[-554  296  -46  232   12  173   81  -22  -88  183  -45   81 -181 -142
 -159  133   81   83  -55 -556 -302 -314 -197  564 -386   48 -362   -5
   96   57 -109  -36  252]  7
[ 125   47   -5   64  168   79   14 -153 -104  193 -186  -24   74  186
  -97  130  108  115   72  282 -146  -54 -141   64   58  153  -74 -104
  -37  112   61 -126   68]  0
[ 506   93  112   -6  -50   16 -174 -126  280  354  490  -61  -62   39
 -164  -71 -329   50  -43  -14   39  -57  145  498  -84 -453   71   69
 -175  308 -447  -63 -125]  8
[  56   49 -234 -122  239   18  291 -251   52  -63 -119   21 -340  -99
  126    3 -225  170  481 -193  124   81 -216 -264 -185    9  122 -257
  260  240  -52 -281  380]  8
[ 260  285  157   30 -111   36  -81 -145  -15  311  442  -67 -184  -64
  -98  -77 -394   68   55    3   12  -72  150  266  -38 -392   74   40
 -130  238 -506 -105 -102]  5
[ -17   71  -77   25  247    3  207 -208 -270   57 -386   96  -75  124
  -68  115   41  184  313  412 -147  -17 -200 -290  -53  175  -14 -122
  123  -62  134 -184  280]  3
[ 406 -320 -120 -185  129  229  295  160  299 -211  137   61 -185  208
  211  268  126 -128  113 -264   65  117   73  147   87  -13    8 -230
   78  -68  265  -73 -294]  5
[ 678    1  229 -142 -111 -152  219  -10   60  288  603  -57 -357  118
   17   20 -449 -208   14 -333    7    0  373  284   18 -489  116  -38
 -351  256 -312 -177 -315]  7
[ 218  339  229   31  161  147  -12 -266  -45   49  297 -287 -402   71
   28   67  -50  -58   59 -642  112  105   50  109   29  132   20 -166
  242  388 -151 -283  -59]  8
[-295   16  250  261  320  -97 -196 -313 -116  293 -144 -137 -110  -36
 -533   46   85    5 -221 -418 -208 -196 -229  403  -58  205 -230  -24
  124  193 -143 -135  234]  0
[ -45  390  113  -97  114   34  215 -186 -253 -169   48 -132 -568  -63
  137    6 -214   16  443 -438   71   48  -79 -190 -100   69   54 -236
  327  209  -19 -354  236]  0
[ -59  495  187  113  172    5  -35  -85 -444  107 -171 -120 -319  119
 -196  205 -116   47  208   68 -192 -225 -129 -380  234  302 -105  -77
  256   15 -186 -218  104]  6
[ 468 -448   14 -255  237   82  238   82  252 -242   34  -44 -265  234
  109  243   25 -193  118 -354   78  121  105  -41  108   93   34 -242
  133  -59  270 -213 -245]  7
[ -24  -51  233  -22  104  270  158  129 -150  -37  132 -313 -348  135
   72  298 -268 -351  342 -435 -340 -138 -168   45   10   18  -80 -178
  293   70  199  -65 -148]  1
[-380  176   11  106  124  -24 -214   -9   52  257   -2   43   43 -182
 -287   -1   92  230 -285 -585 -141 -396 -182  511 -131   14 -408   65
   53  383 -217   49  163]  0
[-148  -79 -117  157   78  157 -203 -158  262  269   60    8  181 -139
 -162    5  200  207 -296 -502 -100 -279 -244  899 -323 -113 -323   13
  -82  583 -140   99  184]  5
[  75   35  284  -83  -35 -188  323 -242 -367 -351  -29 -211 -317   74
 -172   38  -68 -125  114 -279   36   46  189 -421 -118  241  107   75
  230  100  123 -303  165]  7
[ 298  -43 -105  -63  221   16  182 -180  -76   84 -267  135   24  226
   -1  151  256  149   65  326   17   89    4  -80  121  180  -32 -197
  -91  -24  120 -232   40]  4
[ -18  230  320  399  -19   96   17 -304 -196  134  135 -330 -126   40
 -293  -19 -175 -136  -65 -270 -305  -91 -287  269 -113 -123   31   26
  148   59   16  318   55]  7
[  13  327   61  177  121 -183  -79 -219  -76 -136 -231   79 -165 -115
 -304 -204    9  306 -202 -111  131  -72 -132 -325   52  107    4  128
  232 -210 -235  207  197]  7
[ 301  177  147  -32   42 -366  190  -34 -149  195   99   74 -541   -2
 -162  -54 -706  -75  488  212  -44  -55  195 -340  -31 -350  205 -132
 -142 -184 -495 -321   94]  4
[ 294   48  107   43  303  122  -33 -355  140   27  120 -266 -346  160
   16   86   66 -133   62 -449  129  272    3  219  -12  157  146 -249
  181  240   46 -420   -4]  4
[ -40  -19  198  281  122 -226   79 -476 -248  111 -184 -124  -80  -28
 -445 -123 -285  -44  133  120 -160  -75 -465 -179 -132 -170   73  -49
  115   31   11  295  305]  3
[ 279 -332   19 -152  292  154  181   27  223 -145   12 -134 -203  207
  126  255  -21 -134  189 -321  -49   59  -80   86   20   54    6 -209
  250   93  302 -121 -188]  6
[ -23  254  -78  -42  305 -226   48 -171 -285   92 -534  215 -122   42
 -175  -19  -41  356  291  586   17 -113 -227 -654  142  211  -29 -140
  123 -129 -182 -207  401]  8
[-170  310 -122  137  281   33  -73 -309 -193  248 -395   95  -28   41
 -225   99  -41  255  277  487 -186 -193 -449 -226  -23  158  -77  -66
  243   46 -137 -122  434]  6
[ -48  252   -1  329   -7  186 -299 -219  201   77   76 -109  200  -52
 -290 -137   14  161 -280   15  -94 -109 -371  332 -137 -169  -41  202
  193   45  -53  482  132]  1
[ 140  266  101   34  218    8 -165  -62  -58  154 -208  -54  -87  173
 -115  150  161   67  -78    1  -44  -55  -11   23  194  312 -134  -43
   60  -41  -62 -157   18]  1
[-168  146  179  271  255  143 -133 -217   86  264   72 -153 -123   40
 -310  161  229   53 -438 -706 -238 -215 -109  594  -35  153 -233   42
  198  118 -192   53   51]  7
[-486  605  130  420  -37   39 -167 -143 -307   40 -211 -159 -109 -297
 -386 -160 -384  239  186  -60 -286 -378 -542 -174 -169  -58 -119  159
  408  -22 -281  487  479]  7
[ 295 -201  102  -55   53  -43  564 -251 -260 -334  -48 -136 -327  196
 -112  141   28 -234  220 -163  -58  206  177 -305 -106  132  210  -34
  146  -37  298 -345  163]  5
[ 245  253  288  -44  308 -208 -203 -400  -52   95   49 -244 -406   68
 -148  -35 -146  -14   94 -461  235   29 -106 -378   98  216   71 -137
  265  392 -289 -326  137]  5
[ 114 -187   15 -227  -68  347  421  306   32 -276  292 -107 -273  113
  359  264  -95 -268  289 -576 -159  -42  -14  250 -153  -96 -125 -200
  104  188  444  -11 -237]  2
[ 275  183  196 -134  -16 -320   62  -20 -122  193  279   42 -361  -78
 -117 -140 -573  108  227  -37   68 -164  174 -242  -24 -331   67   15
 -120  237 -526 -179  -14]  6
[  28  132  369  132  -41  104  -20 -279 -163 -183  230 -436 -104  140
 -299  110  136 -255 -170 -425  -93   91  168  227  -79  205   66  213
  317  192  183 -180  -21]  6
[ 118 -121  -20  161   30 -218  117 -340 -109  -19 -190   74   54  -93
 -292 -223 -130  164  -26  226   27  -14 -363 -114 -138 -175   71   26
  -41   42   32  256  290]  0
[ 302 -435  188 -195  294   14  273  -40  -15  -90   43 -169 -266  207
   19  222 -152 -269  261 -291 -104   59  -30  -41   93   69   22 -270
  149  180  317 -262 -178]  0
[ 272  161  130   39   53 -208   58  -80  -21  319  134   40 -347  -13
 -183  -84 -586  -11  359  238  -63  -42  108  -99  -58 -355  152  -45
 -131  -73 -529 -185   87]  1
[ 352  218   84   48   44 -110 -342 -190  315  332  295   21  -14  -12
 -198 -131 -274  196  -76  118  149  -89   86  218  -34 -378   47   72
  -71  182 -612   15  -17]  4
[  73  478  196  112 -147   10  -68  102  -66  224  376  -52 -443  -67
  -27    7 -546  -67  256 -137 -107 -157  151  191 -115 -327   17   32
  -25   -5 -586  -96  -53]  3
[ -49  149  238  -89  -27 -184  285  -81 -398 -417  -89 -113 -364  -22
 -251  -22 -119  -64  187 -239    2  -14  181 -488  -26  196   67   55
  306  -69   43 -320  199]  4
[-204  446   41  -61  115   35  -62 -242  -79   -9   25 -124 -231 -220
  -21 -158 -336  312  347 -305   97 -166 -357 -216 -204   -4  -51 -135
  410  547 -243 -161  396]  7
[ 326 -195  132  -14  178  401   -6   83  303  -19  266 -261 -152  289
  155  348  132 -344  -48 -521 -124   89   46  576   77   21  -64 -135
  159   60  310  -17 -452]  2
[ 236   60  -22  177   -9    3   81 -224   73 -138    8   57   77   18
 -216 -141  235  175 -332 -122   97   81 -102  113   18  -33   44  106
   77  -60   50  268  -26]  6
[-340   59 -133  149  185  -39  -43 -227  -29  188 -346  226   -7 -209
 -296  -23  130  281    8 -180  -81 -243 -311  325 -259   51 -293  -67
   79  107 -214  -68  419]  5
[ 679  -67  -74    5  121  -84  -70 -252  462  338  268   95  -41  130
  -95  -43 -274  145    6  225  125   66  133  210  -29 -443  205    4
 -144   22 -508  -55  -76]  0
[ 273  297  404    9  206  -13 -225 -310  -10  -41  282 -351 -480  144
 -121   50   27 -206 -129 -666  242  196   81   33  160  287   76 -114
  288  216 -164 -425  -56]  0
[ 452   -1  333  -16   86 -501  147 -170 -190  234   89  -44 -552  103
 -265  -53 -669 -293  355  177    6   59  264 -320   65 -245  262 -155
 -264 -174 -419 -383  -28]  2
[  50  147  -26  254 -184  179   -1 -142  148    7  221  -13  140  -18
  -97  -85   71   57 -313 -227  -79  -73 -233  521 -224 -299  -81  138
  -20   86   64  518  -75]  3
[ 254 -202   58  -83  124  449  120  120  375  -54  311 -227 -127  251
  283  349   95 -266    6 -592 -143   41  -36  522  -16  -14  -65 -131
  196  142  274   84 -376]  5
[-107  -61  -79   30  142  -80  211 -382 -120 -206 -283  -45  -54  -49
 -335  -44 -150  110  379  257  -97  -40 -247 -370 -275   24  156   67
  412   71  110 -135  564]  1
[ 174   89  200  -34  184    7  199 -294 -141   -6  184 -284 -435   26
   56   -4 -194  -72  245 -557   50  135  -30  -24 -119   43  120 -231
  168  421   80 -335   91]  7
[ 379  292  160  107 -188  266  -45   76  175  232  607  -90 -217   92
   84   61 -125  -86 -141 -365  -55   14  343  640  -72 -354   -2   68
 -178   18 -380   -5 -373]  4
[  63  283  207  157  389    2 -425 -510   18  224  -40 -300 -319   50
 -286   58 -149  -20  130 -229  100   41 -209  -14   18  276   52 -129
  358  289 -285 -374  167]  3
[ 531 -390   -1 -290  170   83  288  121  281 -199  121  -12 -311  258
  184  265  130 -259   10 -418  146  187  252  205  190   42   31 -259
  -67  -25  281 -215 -380]  7
[ 108  271 -104  -11  120  142   89    9   -5  -29 -143  148  -49  187
   92  151  326  219 -110   96   38   18   77  -28  129  261 -127  -51
   12 -137   18  -76  -63]  0
[  -9  390  122   88  118  186  174   64 -263  -48  -86  -78 -319  214
   98  300  258    7  -61 -297 -140  -13  168   45  138  376 -153  -76
  136 -164   46 -224 -148]  6
[ -65  370   28   17  135  228  -89 -217    4   10  105 -135 -286  -31
  112   51    7   87  158 -490  117  -10 -192  -20  -91  165  -63 -126
  334  343 -176 -186   81]  4
[   4  101  143  200   58 -227  161 -206 -291 -110 -239   24 -204  -77
 -256 -145 -122   84   17 -127  -25  -85 -266 -334  -60   29  -19    0
  123 -123  -46  236  189]  8
[   8  305  119  -37  -26 -294  -75   20 -163  263   70  105 -267 -236
 -239 -243 -668  236  379  226   28 -256  -64 -404  -33 -341   30   14
  -47  117 -677  -71  258]  7
[ 341  185  392   69    9 -270  -51 -172 -218  340  280 -117 -398   39
 -318  -71 -485 -186  136    0  -59  -21  212   77   52 -256  135  -24
 -178   61 -483 -364  -56]  4
[-328  168  192  143   71   75   16  -42 -193  166  115  -84 -239  -52
 -237  159   99  -65 -217 -750 -272 -284  -72  516 -164   96 -337  -11
   59  180  -19  -89   69]  5
[ 165 -128  102  -97 -104  -59  411  -95 -175 -376  122 -145 -170   80
  -99   64   61 -150   -1 -353   41  105  225 -167 -111  120  101   73
  107  164  262 -232   53]  5
[ 373 -419  -40 -182  292  156  227   70  196  -63   16  -58 -243  221
   81  297  -70 -259  298 -181  -96   90  -25  -55  143   33   63 -256
  179  -97  232 -197 -131]  1
[ 430   96  198  -43  -28 -161   71 -103   -4  266  364  -44 -354   40
  -51  -19 -473  -87  104  -39   29   28  298  192  -11 -374  135  -55
 -238   77 -423 -254 -204]  6
[ 369  -77  -53  -22  229   63  235 -167  -50  133 -131   91  -77  291
   29  203  198  -18   14  212  -75  135   82   36  114  165    7 -188
 -162  -53  162 -252  -65]  5
[ 153  342  178   59 -114 -103   67   -8 -144  233  337  -41 -386  -55
 -159  -66 -603  -48  311   65  -85 -119  139  -28  -86 -355  104    1
  -87   81 -517 -183   23]  8
[ 296  -34   10   46  161  106   84 -223  -46  164  -30  -47    2  282
   28  252  279   21 -145   21  -56   73  109  261   74  182  -41 -119
 -109   55  157 -165 -213]  3
